Below is a small trained network, with its code and all its weights. Each question gives an input and a class and asks what happens when units are switched off, that is, made to give their printed mean instead of their output.

import numpy as np


def w(rows, s, z=0):
    codes = np.array(rows[::2]) - 128.0
    scale = np.full(codes.shape[1], s)
    scale[-1] = z or s
    return codes * scale


def f(y):
    return y / 2 * (1 + np.tanh(0.7978845608 * (y + 0.044715 * y**3)))


def log_softmax(a):
    a = a - a.max(-1, keepdims=True)
    return a - np.log(np.exp(a).sum(-1, keepdims=True))


def net(x, mask):
    res = np.array(x, float).reshape(1, 4) / 4 @ E
    y = f(res @ A[0][:, :-1].T + A[0][:, -1])
    res = res + np.where(mask, y, B[0][:, -1]) @ B[0][:, :-1]
    return log_softmax(res[-1] @ U[:, :-1].T + U[:, -1])


A, B = {}, {}
E = w([
[245,170,138,161,98,183,203,145,89,48],'x0',
[211,180,153,141,163,162,79,87,197,149],'x1',
[45,151,187,168,218,153,143,100,93,222],'x2',
[152,86,112,150,177,204,226,76,118,190],'x3',
],0.012)
A[0] = w([
[189,89,137,234,94,248,132,60,130,137,253],'N0',
[218,220,129,191,115,120,143,104,171,138,160],'N1',
[32,96,80,77,39,100,174,248,134,63,212],'N2',
[53,118,117,115,101,29,7,155,117,182,176],'N3',
[109,200,164,103,224,128,45,31,193,149,198],'N4',
[106,104,127,121,210,190,161,101,152,227,187],'N5',
[75,141,128,58,157,107,87,190,108,51,131],'N6',
[254,191,164,140,35,154,146,107,200,78,179],'N7',
[159,143,82,226,190,156,179,13,82,145,155],'N8',
[154,62,180,164,103,179,191,167,61,93,125],'N9',
],0.0071,0.004)
B[0] = w([
[156,89,103,137,193,166,191,144,217,138,216],'N0',
[150,127,115,73,103,95,175,181,156,126,191],'N1',
[119,18,106,189,85,49,84,66,19,27,250],'N2',
[96,154,201,185,121,40,85,149,102,179,230],'N3',
[153,171,203,100,186,122,167,160,161,113,206],'N4',
[31,137,161,140,169,194,191,96,105,146,220],'N5',
[158,86,124,126,137,66,95,109,89,116,181],'N6',
[224,150,63,84,182,113,140,249,154,1,241],'N7',
[67,168,78,145,106,199,203,110,139,144,204],'N8',
[125,104,58,157,169,118,150,91,118,96,187],'N9',
],0.0088,0.014)
U = w([
[103,95,65,193,30,54,85,70,3,126,127],'0',
[94,205,224,149,110,69,96,120,165,213,1],'1',
[181,170,29,100,108,144,149,189,215,95,172],'2',
[75,143,77,142,151,213,204,41,166,216,194],'3',
],0.008,0.00057)

Each question gives the input, the list of numbers given to net, and the class t.
The units are the neurons (one row each of A and B). Each row of codes is followed by its name. A weight is (code - 128) times the scale printed after its matrix; where a second scale follows, it is the last column's (A, B and U).
mask holds one flag per neuron, in row order. A switched-off neuron (its flag False) gives its mean, the last column of its row in B, instead of its output. The means were averaged over made-up inputs and are rounded, as every weight is.
A unit's drop is (log p(t) with every unit on - log p(t) with that unit switched off) / (log p(t) with every unit on - log p(t) with every unit switched off).
The circuit of an input: a set's keep is (log p(t) with only the set's units on - log p(t) with every unit switched off) / (log p(t) with every unit on - log p(t) with every unit switched off). Starting from all 10 units, units are removed one at a time, each time the one whose removal leaves the highest keep (on an exact tie, the one counted first), for as long as the keep stays at least 0.8.
units of the circuit, in order: the units of the circuit, biggest drop first
most important unit: the unit with the biggest drop
top k neurons: the k neurons with the biggest drops, biggest first
drop when u is switched off: that unit's drop, to one decimal
input [-6,5,0,2], class 1: most important unit -> N4
input [3,-7,7,0], class 3: top 2 neurons -> [N3; N2]
input [5,-4,2,2], class 3: units of the circuit, in order -> [N7; N2]
input [3,-2,6,-5], class 1: top 3 neurons -> [N2; N9; N7]
input [-6,-2,2,-2], class 1: top 3 neurons -> [N3; N4; N9]
input [-7,0,-2,-1], class 1: top 2 neurons -> [N3; N4]
input [-2,4,0,2], class 3: top 2 neurons -> [N7; N3]
input [-1,-1,-5,7], class 3: top 2 neurons -> [N7; N1]
input [-7,-5,5,-2], class 1: top 3 neurons -> [N3; N4; N9]
input [7,-4,-8,-6], class 0: drop when N2 is switched off -> 4.6
input [1,2,-6,-8], class 0: drop when N2 is switched off -> 1.2
input [7,-8,-7,-3], class 0: drop when N2 is switched off -> 2.7
input [-8,1,-4,5], class 1: drop when N0 is switched off -> 0.2
input [-7,3,-6,6], class 3: units of the circuit, in order -> [N7]
